How the objects are linked:
* | ku gi
q740 | q843 q873
q424 | q241 q596
q757 | q704 q873
q209 | q414 q779
q423 | q873 q128
q241 | q205 q194
q843 | q890 q157
q712 | q289 q491
q177 | q62 q912
q728 | q942 q344
q944 | q856 q292
q323 | q337 q704
q292 | q320 q204
q62 | q892 q728
q564 | q344 q423
q56 | q211 q424
q32 | q171 q971
q194 | q652 q944
q514 | q564 q912
q378 | q971 q819
q414 | q423 q776
q179 | q804 q890
q629 | q782 q564
q171 | q746 q142
q912 | q179 q843
q873 | q873 q271
q627 | q764 q208
q109 | q712 q652
q819 | q171 q960
q764 | q323 q757
q857 | q293 q211
q204 | q379 q109
q416 | q942 q599
q142 | q239 q501
q271 | q627 q890
q157 | q740 q423
q491 | q932 q62
q208 | q757 q241
q352 | q177 q342
q892 | q342 q942
q289 | q870 q723
q596 | q944 q272
q817 | q292 q131
q856 | q960 q320
q320 | q782 q379
q971 | q501 q293
q293 | q501 q952
q960 | q817 q712
q932 | q41 q289
q342 | q629 q41
q782 | q131 q932
q128 | q271 q323
q41 | q109 q870
q952 | q254 q205
q704 | q32 q740
q870 | q781 q292
q254 | q424 q627
q842 | q333 q209
q131 | q204 q41
q746 | q378 q239
q344 | q416 q804
q776 | q128 q764
q337 | q157 q32
q333 | q804 q414
q599 | q209 q333
q272 | q944 q817
q779 | q776 q564
q205 | q944 q652
q804 | q599 q842
q239 | q857 q56
q652 | q819 q856
q942 | q514 q416
q211 | q952 q424
q379 | q932 q712
q370 | q320 q211
q890 | q842 q157
q501 | q757 q254
q781 | q491 q177
q723 | q379 q892

In the rows, zero is written as 165.

The rows follow the links: the fewer symbols apart two objects are, the more alike their rows tend to be.

Each row is also shifted at random along 2 hidden directions that mean nothing.

Name the object of each row.
[129,183,133,188,199,161,156,180,190,142,180,176,152,185,158,184,142,153,165,146,150,137,147,176,158,183,189,174,200,184,193,134,174,189,180,162,156,171,167,166,178,147,169]; object q352
[170,155,197,171,168,177,170,166,163,175,180,178,156,124,181,162,171,161,173,133,131,194,185,192,183,162,174,176,175,160,191,147,160,151,127,172,172,152,165,177,159,149,151]; object q272
[176,170,207,146,155,178,153,173,172,188,163,189,172,114,189,141,203,172,154,172,177,196,151,151,177,158,140,185,168,189,154,174,170,167,128,159,171,173,171,171,137,185,106]; object q292
[193,165,155,163,170,155,198,150,160,142,165,139,169,171,147,185,146,160,187,141,159,148,187,156,163,146,194,161,164,177,158,170,174,185,189,164,166,150,146,171,184,134,229]; object q333
[132,179,142,178,206,166,155,186,186,177,174,171,168,179,151,172,150,168,162,163,167,150,150,153,177,182,175,166,183,185,178,156,170,190,187,163,149,180,158,167,183,179,153]; object q177
[167,185,163,141,159,174,156,164,185,178,135,180,192,147,167,148,195,185,160,179,206,164,137,135,132,161,140,176,179,194,146,165,162,194,157,150,173,180,175,157,141,179,136]; object q932
[166,187,241,133,193,121,160,165,187,188,166,199,143,165,198,210,241,202,149,155,187,121,163,124,145,88,191,250,144,183,150,116,231,234,170,155,170,191,188,170,153,186,158]; object q596
[156,164,124,150,148,167,178,152,171,157,142,159,176,166,192,194,173,179,168,185,177,173,168,173,168,165,166,157,140,123,155,151,174,177,183,159,167,177,176,159,189,170,183]; object q764
[162,169,180,184,166,97,144,146,176,175,157,160,164,220,177,190,195,186,138,183,180,113,148,147,139,111,170,179,158,156,133,136,215,207,213,142,167,166,188,141,140,184,173]; object q971
[152,166,161,149,183,175,155,204,130,161,183,173,136,173,167,152,153,155,144,187,181,176,175,142,189,168,153,162,150,197,152,213,172,136,137,197,162,178,173,173,185,156,103]; object q514
[156,164,219,177,159,161,156,165,157,182,162,178,146,138,159,154,193,188,159,159,156,143,173,180,165,156,177,195,141,140,161,157,176,183,184,177,148,191,167,173,154,170,162]; object q424
[163,131,169,203,160,146,138,163,155,172,190,149,163,180,166,126,162,150,141,166,137,174,166,176,189,181,141,145,181,163,131,210,152,135,171,168,150,164,170,155,142,188,127]; object q746
[153,141,169,207,157,141,145,152,164,166,172,144,163,191,150,145,157,153,152,166,140,150,157,189,166,179,155,147,177,147,144,180,150,144,187,162,159,152,165,153,142,167,164]; object q142
[151,143,208,138,177,172,155,187,147,201,165,161,178,102,174,162,190,182,164,163,162,180,181,155,211,157,146,181,133,149,153,184,166,170,176,194,155,202,170,163,162,194,109]; object q241
[188,174,208,132,171,161,149,173,175,204,171,192,170,125,205,161,230,173,145,169,186,186,154,125,174,137,149,204,164,199,132,181,197,180,128,154,175,183,176,171,139,194,92]; object q817
[128,191,128,151,192,165,141,190,182,182,176,188,152,167,184,165,201,176,129,180,196,150,150,122,174,165,165,196,173,206,135,184,199,198,159,164,165,204,183,169,159,177,96]; object q342
[185,183,182,173,134,184,180,140,180,144,148,174,165,156,157,150,152,154,174,141,150,164,163,206,116,169,177,167,206,166,206,119,149,160,124,146,175,120,166,183,146,122,217]; object q320
[185,203,183,131,159,159,146,163,178,192,139,193,180,154,181,151,218,196,152,189,220,152,122,116,131,123,132,197,162,206,132,164,186,211,161,147,178,192,187,161,134,188,125]; object q379
[135,185,144,150,190,154,154,195,139,175,163,172,161,168,165,150,171,177,143,188,194,154,159,138,165,163,142,148,167,198,147,177,159,169,160,193,170,192,186,167,162,160,100]; object q892
[169,172,153,152,156,194,164,173,167,179,141,157,208,126,148,120,163,164,181,164,157,200,137,165,176,187,121,132,188,175,162,184,115,150,144,169,176,170,156,157,138,179,118]; object q712
[162,143,214,155,192,166,168,171,153,187,170,168,175,123,190,168,192,171,174,154,143,179,177,166,205,156,149,181,158,155,164,158,160,163,165,186,172,174,161,167,154,183,116]; object q194
[168,171,226,141,181,138,153,166,179,190,173,186,164,134,203,190,221,187,159,161,171,152,166,133,177,108,169,223,154,181,150,136,203,201,157,161,179,188,172,174,146,184,134]; object q944
[144,167,131,169,163,199,158,177,164,146,180,184,142,150,171,142,166,150,144,163,164,177,172,183,171,201,164,160,184,177,161,199,166,156,126,178,157,166,180,177,172,143,122]; object q629
[146,176,211,142,165,139,139,167,151,198,145,171,166,152,172,189,232,205,145,183,206,116,166,131,146,120,158,231,115,144,116,158,211,227,207,167,166,223,190,153,157,206,149]; object q254
[136,193,154,163,210,137,157,178,170,174,163,178,166,186,153,189,165,175,163,176,185,121,158,128,157,142,172,173,169,195,161,130,182,209,183,177,176,196,178,173,174,161,141]; object q62

Start, symbols taken left to right, then the object you end at.
Answers are names.
[162,178,141,180,147,190,176,168,161,143,135,153,190,164,129,130,105,146,193,165,154,182,154,208,146,205,142,103,208,156,199,142,99,138,140,176,171,141,162,169,159,124,190]
gi gi ku: q514
[132,179,136,168,192,177,161,181,196,176,158,168,192,156,146,164,155,164,171,155,168,158,149,157,164,190,166,162,188,188,174,152,149,177,188,161,155,185,157,157,163,173,143]
ku ku: q932
[177,167,115,169,160,166,193,141,184,122,165,156,149,178,172,201,149,154,167,140,144,141,198,182,150,162,203,165,179,164,169,149,182,192,169,152,168,143,162,170,194,110,226]
ku gi ku: q323
[183,169,166,170,131,214,171,159,169,159,158,160,189,125,159,122,148,146,176,156,143,215,153,199,158,201,130,135,207,170,192,173,116,125,110,167,174,144,157,176,141,150,152]
gi ku ku ku: q870
[175,183,207,194,139,166,163,146,175,154,160,179,147,168,142,154,169,173,162,155,168,140,163,197,103,162,183,189,170,164,175,143,171,174,153,153,158,143,172,173,152,142,221]
ku gi ku: q932
[170,149,174,175,170,129,153,147,169,169,175,152,172,186,191,176,164,150,158,149,137,176,161,172,184,144,155,148,189,161,155,150,168,156,168,160,173,145,171,158,131,175,149]
gi ku: q817
[180,157,191,178,158,165,176,145,176,155,167,160,174,138,178,167,150,154,184,133,122,181,177,200,175,168,168,151,199,155,208,115,138,144,131,168,172,129,157,166,155,140,180]
ku gi: q712
[172,200,159,141,169,160,159,157,189,190,132,180,190,163,160,160,198,190,161,179,210,148,127,126,131,136,148,176,173,194,149,139,174,211,176,151,176,180,181,156,139,173,160]
gi ku: q379
[138,179,138,162,187,169,160,172,183,168,140,169,195,162,136,157,139,163,174,154,167,161,141,164,149,181,152,142,199,183,177,137,137,189,178,162,172,171,163,161,150,161,161]
gi ku gi gi: q416
[175,154,159,158,148,210,171,167,168,176,160,155,206,100,163,101,152,149,181,155,146,222,160,196,190,212,116,118,201,171,173,192,102,125,121,177,165,150,155,159,134,159,121]
ku gi: q491
[160,160,156,182,187,183,165,202,164,170,197,174,152,177,144,158,121,154,183,160,154,189,162,162,186,199,175,155,170,186,197,193,150,124,163,173,151,165,140,177,186,183,156]
ku gi: q890
[150,168,218,171,161,150,140,164,149,185,158,167,160,141,149,150,192,191,156,174,176,132,162,161,149,153,165,200,127,147,144,162,173,195,185,176,154,197,177,168,147,187,162]
gi ku: q944
[149,160,138,150,139,173,174,155,163,155,140,159,172,185,178,184,156,180,176,186,170,169,162,185,161,167,160,152,141,122,184,135,161,157,184,161,166,167,172,154,178,175,193]
ku ku: q32
[171,204,172,141,163,156,152,159,203,176,152,201,150,162,191,166,228,181,130,172,208,145,142,135,124,126,165,221,175,208,129,156,216,220,144,137,181,180,191,171,144,173,142]
gi gi ku gi: q292
